Below is a small trained network, with its code and all its weights. Each question gives an input and a target symbol and asks what happens when units are switched off, that is, made to give their printed mean instead of their output.

import numpy as np


def w(rows, s, z=0):
    codes = np.array(rows[::2]) - 128.0
    scale = np.full(codes.shape[1], s)
    scale[-1] = z or s
    return codes * scale


def f(y):
    return np.maximum(y, 0)


def softmax(a):
    e = np.exp(a - a.max(-1, keepdims=True))
    return e / e.sum(-1, keepdims=True)


def log_softmax(a):
    a = a - a.max(-1, keepdims=True)
    return a - np.log(np.exp(a).sum(-1, keepdims=True))


def net(x, mask):
    ids = ['ΔΣΦβεπτψ'.index(c) for c in x.split()]
    T = len(ids)
    res = E[ids] + P[:T]
    u = 0
    for l in range(2):
        q, k, v = (res @ M[l].T for M in (Q, K, V))
        z = softmax(np.where(np.tri(T) > 0, q @ k.T / 4**0.5, -1e9)) @ v
        res = res + np.where(mask[u], z, O[l][:, -1]) @ O[l][:, :-1]
        u += 1
        y = f(res @ A[l][:, :-1].T + A[l][:, -1])
        res = res + np.where(mask[u : u + 16], y, B[l][:, -1]) @ B[l][:, :-1]
        u += 16
    return log_softmax(res[-1] @ U[:, :-1].T + U[:, -1])


Q, K, V, O, A, B = {}, {}, {}, {}, {}, {}
E = w([
[118,150,145,30],'Δ',
[188,146,69,185],'Σ',
[115,89,106,36],'Φ',
[180,88,168,94],'β',
[158,114,197,241],'ε',
[137,2,148,128],'π',
[62,113,35,132],'τ',
[63,129,237,130],'ψ',
],0.0072)
P = w([
[208,182,33,109],'0',
[169,146,62,131],'1',
[126,121,82,132],'2',
[78,100,134,131],'3',
[40,79,174,128],'4',
[2,63,214,121],'5',
],0.0035)
Q[0] = w([
[124,150,137,96],'L0H0',
[118,1,87,107],'L0H0',
[146,164,131,253],'L0H0',
[66,197,42,121],'L0H0',
],0.032)
K[0] = w([
[128,109,136,98],'L0H0',
[2,140,90,156],'L0H0',
[214,185,123,208],'L0H0',
[153,171,53,46],'L0H0',
],0.031)
V[0] = w([
[204,135,24,170],'L0H0',
[208,2,127,144],'L0H0',
[152,53,221,72],'L0H0',
[238,188,157,18],'L0H0',
],0.0061)
O[0] = w([
[79,34,185,87,229],'L0H0',
[247,79,187,63,254],'L0H0',
[237,215,130,127,101],'L0H0',
[81,253,229,121,22],'L0H0',
],0.0063,0.00065)
A[0] = w([
[164,128,150,148,103],'L0N0',
[128,144,112,96,98],'L0N1',
[138,130,158,143,96],'L0N2',
[131,130,122,127,102],'L0N3',
[146,137,192,158,45],'L0N4',
[109,109,189,196,67],'L0N5',
[214,124,131,174,44],'L0N6',
[123,152,174,124,6],'L0N7',
[87,153,82,40,126],'L0N8',
[193,170,37,178,252],'L0N9',
[113,164,147,109,70],'L0N10',
[100,188,227,137,137],'L0N11',
[175,176,4,172,122],'L0N12',
[113,76,177,115,103],'L0N13',
[180,155,54,171,204],'L0N14',
[153,133,83,148,168],'L0N15',
],0.012,0.0019)
B[0] = w([
[132,153,111,176,186],'L0N0',
[151,130,130,83,148],'L0N1',
[124,129,107,169,156],'L0N2',
[131,130,129,126,128],'L0N3',
[130,108,75,212,178],'L0N4',
[82,106,51,91,171],'L0N5',
[182,190,31,194,215],'L0N6',
[147,54,92,110,145],'L0N7',
[165,175,6,78,252],'L0N8',
[58,44,220,182,210],'L0N9',
[111,65,142,72,155],'L0N10',
[6,229,163,199,241],'L0N11',
[13,135,99,38,193],'L0N12',
[157,200,187,92,232],'L0N13',
[75,44,178,169,194],'L0N14',
[102,91,133,165,186],'L0N15',
],0.017,0.0019)
Q[1] = w([
[145,131,94,96],'L1H0',
[10,75,180,28],'L1H0',
[96,116,145,114],'L1H0',
[131,155,180,112],'L1H0',
],0.014)
K[1] = w([
[172,135,94,109],'L1H0',
[101,101,238,8],'L1H0',
[108,121,166,101],'L1H0',
[84,140,108,130],'L1H0',
],0.014)
V[1] = w([
[96,151,98,95],'L1H0',
[178,103,133,202],'L1H0',
[99,162,2,119],'L1H0',
[162,124,80,184],'L1H0',
],0.004)
O[1] = w([
[114,82,155,169,169],'L1H0',
[114,206,90,37,108],'L1H0',
[2,104,228,98,251],'L1H0',
[64,182,151,41,155],'L1H0',
],0.0027,0.0021)
A[1] = w([
[166,152,163,167,52],'L1N0',
[201,174,151,149,198],'L1N1',
[158,39,156,229,107],'L1N2',
[72,57,163,84,49],'L1N3',
[141,138,151,129,40],'L1N4',
[162,4,254,123,172],'L1N5',
[220,119,26,100,26],'L1N6',
[165,162,147,137,211],'L1N7',
[183,96,172,78,78],'L1N8',
[132,181,158,14,106],'L1N9',
[216,145,100,58,30],'L1N10',
[205,118,173,49,203],'L1N11',
[156,175,183,119,251],'L1N12',
[230,96,119,74,222],'L1N13',
[148,200,53,154,46],'L1N14',
[218,107,150,159,18],'L1N15',
],0.0087,0.0032)
B[1] = w([
[147,144,180,122,154],'L1N0',
[59,131,113,178,210],'L1N1',
[210,190,107,184,230],'L1N2',
[162,130,58,152,232],'L1N3',
[128,126,102,130,128],'L1N4',
[125,125,255,50,253],'L1N5',
[137,91,230,158,169],'L1N6',
[83,130,130,149,197],'L1N7',
[67,144,129,100,146],'L1N8',
[196,169,92,83,190],'L1N9',
[237,146,128,163,156],'L1N10',
[117,59,52,112,186],'L1N11',
[52,149,110,155,230],'L1N12',
[145,23,106,126,189],'L1N13',
[148,112,170,63,218],'L1N14',
[133,74,181,181,139],'L1N15',
],0.023,0.0039)
U = w([
[195,174,77,178,38],'Δ',
[207,96,96,90,48],'Σ',
[156,199,85,50,127],'Φ',
[49,186,139,164,221],'β',
[91,61,159,43,133],'ε',
[186,158,225,103,173],'π',
[139,64,138,177,3],'τ',
[116,92,4,115,221],'ψ',
],0.004,0.0022)

Each question gives the input, a string of symbols that net reads in full, and the target symbol t.
The units are the heads (4 rows each of Q, K, V and O) and the neurons (one row each of A and B). Each row of codes is followed by its name. A weight is (code - 128) times the scale printed after its matrix; where a second scale follows, it is the last column's (O, A, B and U).
mask holds one flag per unit, layer by layer, with each layer's heads first. A switched-off unit (its flag False) gives its mean, the last column of its rows in O or B, instead of its output. The means were averaged over made-up inputs and are rounded, as every weight is.
A unit's drop is (log p(t) with every unit on - log p(t) with that unit switched off) / (log p(t) with every unit on - log p(t) with every unit switched off).
The circuit of an input: a set's keep is (log p(t) with only the set's units on - log p(t) with every unit switched off) / (log p(t) with every unit on - log p(t) with every unit switched off). Starting from the 12 units with the biggest drops (on a tie, the unit counted first), units are removed one at a time, each time the one whose removal leaves the highest keep (on an exact tie, the one counted first), for as long as the keep stays at least 0.8.
units of the circuit, in order: the units of the circuit, biggest drop first
most important unit: the unit with the biggest drop
top k neurons: the k neurons with the biggest drops, biggest first
k most important neurons of layer l: the k neurons of layer l with the biggest drops, biggest first
drop of u: that unit's drop, to one decimal
input β ψ β, target π: top 4 neurons : (L1N5 L0N9 L0N14 L0N8)
input Φ β β Δ, target Φ: units of the circuit, in order : (L0H0 L0N8 L1N9 L0N9)
input ψ τ Σ Φ, target Σ: top 2 neurons : (L0N8 L0N11)
input ψ Φ π, target π: top 2 neurons : (L1N5 L0N8)
input π Δ β β π β, target τ: top 3 neurons : (L0N11 L0N6 L1N13)
input π Δ π, target τ: 4 most important neurons of layer 0 : (L0N6 L0N11 L0N12 L0N13)
input Σ ψ τ, target ψ: most important unit : L0N12
input β τ ψ, target β: top 2 neurons : (L0N11 L0N8)
input π Δ τ τ π, target ε: 4 most important neurons of layer 0 : (L0N13 L0N11 L0N8 L0N6)
input ψ β ε β, target ψ: top 2 neurons : (L0N9 L0N11)
input τ ε τ β β, target ε: top 2 neurons : (L0N8 L1N5)
input β β Δ Φ τ τ, target ψ: top 3 neurons : (L1N5 L1N3 L0N12)
input τ β Δ Δ, target Φ: top 3 neurons : (L0N8 L0N11 L1N9)
input Σ β β, target β: top neuron : (L1N1)
input Σ ε τ π Σ π, target τ: 3 most important neurons of layer 1 : (L1N6 L1N13 L1N15)
input β τ ε Φ Φ β, target β: 2 most important neurons of layer 1 : (L1N12 L1N1)
input Δ β Σ, target π: drop of L0N9 : 0.3
input Σ Σ ε β, target ψ: drop of L1N14 : 0.1
input π Σ β, target τ: drop of L0H0 : 0.6
